[ 0.35 -0.76  0.48 -3.69  3.01  7.94  2.50  1.11 -3.15 -7.23  1.80 -0.77
 -2.55 -4.89  0.51 -1.61 -0.31  0.36 -0.67 -0.58  1.12  0.25 -0.08  0.12
  0.18 -0.27 -0.03 -0.59 -0.32 -0.01 -0.99  0.26  0.04  0.21 -0.05  0.08
 -0.03 -0.04 -0.20 -0.10 -0.06 -0.44  0.13 -0.03  0.14 -0.18  0.03  0.53
  0.39 -0.07  0.02 -0.05 -0.01  0.11 -0.32  0.12  0.07  0.19 -1.51  0.23
  0.27 -0.04  2.06  0.29] => 0
[ 1.30 -1.15  0.60 -2.34  1.67  2.01  0.41  0.11 -0.70 -0.95  0.34 -0.03
  0.47  0.41  0.10  0.23  0.04  0.14  0.65  0.44 -0.77 -0.39 -0.40  0.65
  0.06  0.95  0.21 -0.09  0.88  0.03  1.83  0.12  0.16 -0.26 -0.11  0.11
  0.31  0.59  0.45 -0.18 -0.63  0.22  0.66  0.35 -0.34  0.32 -0.48  0.22
  1.11 -0.14 -0.44  0.04  0.92  0.30  2.42 -1.33 -1.31  1.11  9.11  1.84
  1.97 -3.67  7.39  3.05] => 3
[-0.04  0.15 -0.06  0.70  0.63  0.22 -0.02  0.13 -0.52 -1.09  0.11  0.11
  0.22  0.40  0.23 -0.89 -0.85  1.04 -1.73 -6.91  5.58  1.31  4.50 -2.51
 -1.37  4.94  1.37 -2.46 -1.23  0.54  4.66 -0.72 -0.04  0.07  0.01  0.19
  0.19  0.49  0.64 -0.09  0.35  0.14  0.28  0.30 -0.56  0.09 -0.12  0.28
  0.99 -0.12 -0.23  1.01 -0.11 -0.18  0.55 -0.24  0.02 -0.07  1.09 -0.12
 -0.42 -0.33 -3.39  0.16] => 8
[-0.08  0.07 -0.08  0.43  0.61 -1.78 -0.03 -0.24 -0.27 -0.73  0.21 -0.01
  0.71  0.95  0.09  0.43 -0.05  0.50 -0.02 -0.45  1.15  0.34  2.41 -1.16
 -1.03  5.42  1.53 -3.75 -2.85  1.26  9.99 -3.23 -0.86  2.81  3.27  1.01
  0.78  1.09  0.96 -0.46  0.19  0.74 -0.19  0.44 -0.46  0.07 -0.14 -0.16
  0.55 -0.02 -0.24  2.81 -0.29 -0.30  0.54 -0.43  0.00  0.09  1.89 -0.11
 -0.51 -0.22 -3.28  0.60] => 12
[ 0.06  0.13  0.08  0.48  0.30 -1.10  0.32  0.00 -0.22  0.43  0.08  0.15
  0.29  0.31  0.04  0.24 -0.01 -0.07  0.23 -0.07 -0.19 -0.13  0.10  0.21
 -0.02 -0.13  0.01  0.48  0.64  0.09  0.57  0.57 -0.10  0.61  1.84  1.20
  1.41  1.93  2.30 -2.08  6.75  5.88  4.72  3.49  2.24  3.51  1.47 -2.82
  2.57 -0.59 -0.52  0.16  0.88  0.08  0.83 -0.34 -0.02  0.04  1.20 -0.06
 -0.18  0.00 -2.11  0.44] => 15
[ 0.13 -0.30  0.28 -2.41  1.49  5.93  1.91  0.90 -2.69 -6.70  1.78 -0.84
 -3.31 -8.07  0.83 -3.13 -1.00  0.61 -1.27 -2.62  1.01 -0.05  0.12 -0.30
  0.03 -0.31 -0.24 -0.26 -1.37  0.06 -1.24 -0.25 -0.08  0.21 -0.27  0.04
 -0.04 -0.29 -0.32 -0.01 -0.43 -0.34  0.13 -0.50  0.46 -0.14  0.11 -0.38
  0.44  0.06  0.18 -0.03 -0.04  0.14 -0.51  0.19  0.04 -0.07 -0.80  0.27
  0.28  0.06  2.65 -0.09] => 0
[ 0.01 -0.31  0.17 -1.35 -1.67  0.44  0.35 -0.24  1.23  1.36  0.02 -0.05
 -1.73 -5.62  0.00 -3.39 -1.11  0.92 -4.85 -9.06  6.97  2.22  4.45 -4.03
 -1.14  0.98  0.59 -1.66 -3.37  0.14 -5.60 -0.57 -0.39  1.02  0.63 -0.30
 -0.55 -1.88 -1.71  0.33 -1.24 -1.38  0.08  1.56  1.76 -0.91  0.24 -1.14
  0.53  1.01  0.61 -0.07  1.00  0.67 -2.06  0.84 -0.07 -0.11 -3.99  0.15
  1.21  0.25  8.26 -0.90] => 7
[ 0.04 -0.06  0.05  0.31  0.23  0.10  0.06  0.06 -0.08 -0.10  0.20  0.02
 -0.21  0.00  0.03 -0.19 -0.05 -0.06  0.50  0.21  0.06 -0.11  0.35 -0.16
  0.18  0.33 -0.02 -0.03  0.22 -0.02  0.15  0.09 -0.03  0.04  0.19  0.27
  0.12  0.48  0.64 -0.66  1.57  2.75  3.18  1.95  2.23  3.93  2.48 -4.81
  9.11 -1.84 -1.34 -0.40  3.59  0.87  2.15 -0.59 -0.54 -0.07  1.07  0.26
  0.06  0.42 -0.62 -0.23] => 13

[-0.17 -0.29  0.43  0.27 -0.15 -0.14 -0.21  9.66  0.39  0.04  0.20  0.18
  0.22 -0.10  0.06 -0.04 -0.17  0.13 -0.61  0.00] => 2
[ 0.08  0.13  0.80 -0.06  1.15  0.10  0.09  0.83  0.35  0.00 -0.05 -0.13
 -0.04  0.06 -0.02  0.46  0.09  0.60  0.36 -0.01] => 13
[-0.29  0.17  0.42  0.71 -0.21  0.10 -0.30 -2.21  0.62  0.06  0.48  0.38
  0.25 -0.18  0.09  0.63 -0.15  0.31 -1.30  0.02] => 6
[-0.18 -0.29  1.22  0.24  0.79 -0.12 -0.19 -1.60  0.49 -0.01  0.14  0.23
  0.10 -0.13  0.05  0.02 -0.14  1.24 -1.02  0.00] => 15
[-0.36 -0.55  1.47  0.55  0.69 -0.26 -0.34 -2.31  1.07 -0.01  0.32  0.49
  0.23 -0.20  0.11  0.18 -0.25  0.52 -1.82  0.01] => 9
[ 0.08  0.14  0.46 -0.12  0.52  0.06  0.12  3.57 -0.16  0.06 -0.06 -0.02
  0.01  0.05  0.41  0.01  0.09  0.01  2.51  0.14] => 6
[-0.25 -0.39  0.64  0.38  0.26 -0.23 -0.27  3.40  0.66  0.06  0.26  0.42
  0.39 -0.06  0.11 -0.04 -0.22  0.08 -0.56 -0.03] => 6
[-0.22 -0.31  1.37  0.27  0.07 -0.15 -0.18 -1.46  0.48  0.01  0.19  0.27
  0.11 -0.12  0.06 -0.02 -0.15  1.13 -1.09  0.23] => 9
[ 0.08  0.13  0.80  0.07  0.36  0.13  0.11  1.19  0.04  0.08  0.15 -0.04
  0.16  0.10 -0.01  0.21  0.14  0.33  0.23  0.04] => 7
[ 0.00 -0.05  1.14 -0.04  0.38  0.06  0.11  0.61 -0.05  0.07 -0.02 -0.04
  0.04  0.04  0.01  0.02  0.06  0.52  0.28  0.34] => 7
[ 0.08  0.09  0.51 -0.05  0.17  0.05  0.12  1.47 -0.09  0.24 -0.03 -0.07
  0.07  0.07  0.02  0.03  0.07  0.04  0.54  0.56] => 5
[-0.12 -0.19  0.71  0.27  0.00  0.23 -0.11 -0.84  0.26  0.01  0.12  0.16
  0.07 -0.08  0.04  0.40  0.00  1.39 -0.74 -0.01] => 9
[-0.03 -0.08  1.34  0.04  0.54  0.00  0.00 -0.20  0.13  0.00  0.02  0.06
  0.02 -0.02  0.02  0.10  0.02  1.18 -0.01  0.03] => 11
[ 0.36  0.99 -0.24  0.11  0.28  0.38  0.36  2.60 -0.61  0.01  0.33 -0.39
 -0.05  0.30 -0.09  0.86  0.29 -0.02  1.58 -0.02] => 5
[-0.03 -0.11  0.65  0.13  1.22 -0.03 -0.02 -0.24  0.90  0.00  0.06  0.11
  0.09  0.05  0.02  0.36 -0.02  0.28 -0.36  0.01] => 11
[ 0.36  1.31 -0.29 -0.44  0.21  0.33  0.40  2.46 -0.63  0.04 -0.25 -0.36
 -0.17  0.23 -0.09  0.08  0.32  0.05  1.76  0.77] => 4
[-0.59 -0.92  0.70  0.74 -0.43 -0.45 -0.62  7.95  1.19 -0.02  0.41  0.68
  0.29 -0.39  0.16 -0.11 -0.48  0.27 -2.05 -0.02] => 0
[ 0.20  0.78 -0.13 -0.19  0.09  0.14  0.20  7.94 -0.34  0.10  0.24 -0.21
  0.16  0.19 -0.04  0.08  0.15 -0.07  0.70  0.01] => 2
[-0.12 -0.15  0.33  0.25  0.03  0.34 -0.07 -0.54  0.36 -0.01  0.05  0.12
  0.05 -0.07  0.03  1.57 -0.06  0.73 -0.51 -0.10] => 12
[-0.22  1.97  0.17  0.27 -0.15 -0.16 -0.22 -1.43  0.35  0.21  0.23  0.20
  0.13 -0.14  0.05 -0.02 -0.17  0.07 -0.92  0.10] => 2
[ 0.20  0.30  0.03 -0.23  0.22  0.14  0.20  7.27 -0.37  0.20 -0.11 -0.19
  0.04  0.12  0.07  0.01  0.16 -0.04  2.54  0.14] => 4
[ 0.04  0.04  0.00 -0.03  0.01  0.16  0.05  0.26 -0.06 -0.01 -0.03 -0.02
 -0.02  0.02 -0.01  0.05  0.02  2.70  0.03  0.01] => 15
[ 0.17  0.25  1.20 -0.14  1.08  0.13  0.18  0.87 -0.12  0.02 -0.09 -0.15
 -0.06  0.10 -0.03  0.13  0.14  0.67  0.76  0.01] => 12
[-0.16  0.54  0.27  0.27 -0.15 -0.14 -0.17  2.44  0.42  0.66  0.17  0.20
  0.20 -0.12  0.06  0.00 -0.15  0.05 -0.71  0.15] => 1
[ 0.09  0.00  0.83 -0.03  0.47  0.06  0.10  1.63 -0.02  0.13  0.07 -0.01
  0.20  0.10  0.00  0.07  0.11  0.24  0.47  0.09] => 6
[ 0.03  0.06  1.00  0.03  0.43  0.11  0.04  0.02  0.05  0.02  0.01 -0.04
 -0.01  0.02 -0.01  0.29  0.10  1.13  0.04  0.07] => 10
[-0.19 -0.32  0.81  0.25  0.13 -0.14 -0.20  2.34  0.47  0.18  0.13  0.28
  0.25 -0.12  0.16 -0.03 -0.15  0.05  0.14  0.20] => 5
[ 0.07  0.07  0.24 -0.03  0.09  0.31  0.05 -0.23 -0.05  0.00 -0.03 -0.06
 -0.04  0.04 -0.02  0.67  0.06  1.74  0.17 -0.01] => 15

[ 0.05  0.28  0.36  0.02 -4.37  0.12 -1.34 -0.23 -0.09  0.14 -4.47 -1.89
  1.17  0.04  1.47  0.89  0.40  1.50  0.67  2.01  6.94  1.46  2.45  1.06
  0.70  1.78 -0.84 -0.22  0.58  1.28  2.82  0.97  1.38  0.91 -0.20  1.08
  0.26  1.61  1.59 -1.24  1.64  0.15  0.69 -0.75  0.64 -0.38  0.57 -0.54
 -0.62 -0.56  0.52 -0.81  2.80 -1.33  0.69  2.82  6.16 -0.82  0.73] => 3
[ 2.70 -0.13 -0.66 -0.28 -4.83 -3.56 -1.94 -0.36  0.52 -0.43 -1.68 -1.29
 -3.90 -3.37 -1.54 -1.77 -0.72 -0.79 -0.52 -1.45 -3.14 -1.62 -5.44 -1.98
 -1.56 -2.15 -2.01 -0.75 -2.14 -1.76 -2.77 -0.57 -1.29 -0.78 -2.75  0.38
 -0.18  2.23  1.41  4.56  1.79  2.56  0.43  0.22  2.12  0.37  0.26  1.92
  1.06  1.17 -0.11 -2.13 -4.14 -1.80 -1.90 -1.16  1.00  0.85  1.10] => 11
[ 1.93  0.40  0.88  0.14 -0.27  2.13  0.47  0.95  1.73  1.79  0.86 -0.11
  1.78  0.72  1.04  0.54  0.40  0.23  0.44 -1.00  2.51 -0.43 -1.26 -0.81
 -0.54 -0.64 -4.13 -2.04 -2.89 -1.89 -1.69 -0.57 -1.92 -1.25 -6.34 -3.97
 -2.15 -1.40 -0.33 -1.00 -1.21 -1.68 -0.95 -1.28 -2.00 -0.77  0.07 -0.38
 -0.69 -0.55  0.10 -0.96  0.70 -1.65  0.05  0.72  2.58 -0.41 -0.13] => 8
[ 3.57  0.57  1.77  0.20 -0.26 -0.04 -0.81 -0.57 -0.59 -0.59 -2.09 -0.73
  0.07 -0.14 -0.02 -0.32 -0.44 -2.04 -0.95 -2.04 -2.53 -0.99 -0.90 -0.49
 -0.14 -0.30 -2.37 -1.24 -2.26 -2.81 -1.65 -0.27 -0.08  0.12 -0.36  0.78
 -0.12  0.78  0.17 -1.37 -0.11  0.38 -0.16  0.37  1.64  0.68  0.82  2.21
  0.10  0.06 -0.06 -1.49 -0.34 -0.77  0.17  1.44  3.48  0.26 -0.29] => 8
[-2.50 -0.52 -2.39 -0.60 -7.50 -4.29 -3.89 -1.50 -1.11 -0.49 -3.69 -1.37
 -0.57 -0.37  0.54  0.69  0.80  1.95  1.22  2.79  6.68  1.52  2.65  1.32
  0.86  1.75  0.76  1.89  1.74  2.22  3.42  0.62  0.50  0.27 -1.25  0.95
  0.18  2.04  1.17 -0.87 -0.16 -1.48 -0.97 -1.75 -2.55 -0.99  0.04  0.10
 -0.44 -0.74 -1.30 -3.53 -2.37 -3.44 -0.90  1.11  6.73  1.72  2.12] => 9
[-5.15 -0.64  0.76  0.17 -3.51 -1.94  1.89  0.20  1.36 -0.44 -0.60 -0.46
 -0.34 -1.45  0.67 -0.02 -2.05  0.02 -0.58  0.95  1.18  0.84 -1.38  1.04
 -0.17 -0.68  2.27 -0.01 -0.81 -0.13 -4.10  0.07  0.32  0.15 -1.12 -0.35
 -1.04 -3.01 -1.29  0.06 -3.66  0.84  1.52 -0.66  3.40  0.36 -1.59 -6.62
  0.91  0.88 -0.59  0.26  0.89  3.87  0.36  3.70  4.21 -0.64  2.70] => 0
[-3.54 -0.44 -1.24 -0.18 -2.76  0.31  0.53  0.50  1.68  1.35 -0.69 -0.73
  0.50 -0.43  0.58  0.38  0.27  0.74  0.49  1.57  2.78  0.20 -1.15 -0.62
 -0.49 -0.44 -1.82 -0.61 -0.16  0.57  0.88  0.31  0.17 -0.16 -2.52 -1.06
 -0.35  1.10  1.16  0.84  1.95  1.62  1.00 -0.07  0.57 -0.02  0.36  0.77
  0.11  0.59  1.20  0.55  1.83 -0.65  0.04  0.61  1.05 -1.49 -0.20] => 9
[ 1.56  0.30  1.45  0.24  2.31  0.93 -0.06  0.06  0.09 -0.41 -0.01  0.14
  0.16 -0.40 -0.44 -0.99 -0.45 -2.54 -0.84 -2.59 -4.21 -1.47 -1.05  0.00
 -0.11 -0.05 -0.76 -0.23 -0.66 -1.06 -0.85 -0.16  0.01  0.15 -0.34  0.73
 -0.44  0.09 -0.40 -0.52 -0.85  0.09 -0.27  0.47  1.41  0.71  0.50  2.14
  0.56  0.57  0.36  0.22 -0.78 -0.14  0.13 -0.56 -0.25 -0.44 -1.12] => 4
[-5.69 -0.72 -2.45 -0.28 -2.38  0.27 -0.48  0.72  1.66  0.94  0.37 -0.29
  0.95  0.33  0.83  0.40  0.85  1.13  0.75  0.78  2.54  0.06  0.07 -0.33
 -0.01  0.01 -1.23  0.20 -0.04  1.41  2.71  0.64  0.81  0.09 -0.92  0.16
 -0.78  1.40  1.34  1.30  2.47  2.02  0.52  0.53  0.53 -0.41 -0.13 -0.84
 -0.77 -0.82 -0.73 -1.85 -1.67 -3.22 -2.43 -5.62 -8.08 -4.17 -3.48] => 15
[-1.41 -0.59 -1.57 -0.24 -1.94  1.42  2.15  1.91  3.58  2.27  1.02 -1.28
 -3.43 -0.69 -0.89 -0.94 -0.11  1.23  0.65  1.08  2.30 -0.31 -1.54 -0.98
 -0.47 -0.04  0.25  1.71  2.07  3.82  4.15  0.62 -0.59 -1.29 -6.75 -5.12
 -2.85 -1.80 -0.61 -1.15 -0.95 -1.15 -1.05 -1.80 -4.15 -1.78 -0.93 -1.80
  0.00  1.00  1.89  1.56  0.99 -0.01 -0.60 -1.82 -2.79 -1.80 -1.21] => 6
[-0.61 -0.27 -0.96 -0.18 -2.55 -0.78 -0.81  0.50  1.88  1.70  4.86  1.50
  3.80  1.94  2.09  2.04  1.77  4.12  1.57  3.00  4.04  1.33  2.97  0.99
  0.61  0.31  0.59  0.60 -0.25 -0.46 -1.19 -0.30 -1.14 -0.89 -3.07 -1.27
 -1.00 -0.15 -0.21 -0.69 -1.53 -1.12 -1.27 -1.33 -2.43 -1.07 -0.87 -2.71
 -0.80 -1.49 -2.18 -3.98 -4.27 -2.21 -1.69 -1.08  1.61  1.06  1.36] => 9
[ 5.95  1.38  4.54  0.73  3.87  4.03  1.76  0.97  1.80  1.47  1.69  0.03
  1.35 -0.40 -0.40 -1.53 -1.79 -5.32 -2.25 -5.27 -8.02 -2.79 -5.71 -2.77
 -1.53 -1.97 -5.52 -4.11 -5.53 -6.55 -6.71 -1.55 -2.62 -1.35 -4.56 -2.86
 -1.70 -2.29 -1.11 -5.06 -3.07 -2.56 -0.67 -0.44  1.39  0.92  1.32  3.45
  0.89  1.08  0.97 -0.02  0.88 -0.33  0.44  2.03  4.79  0.35 -0.03] => 8
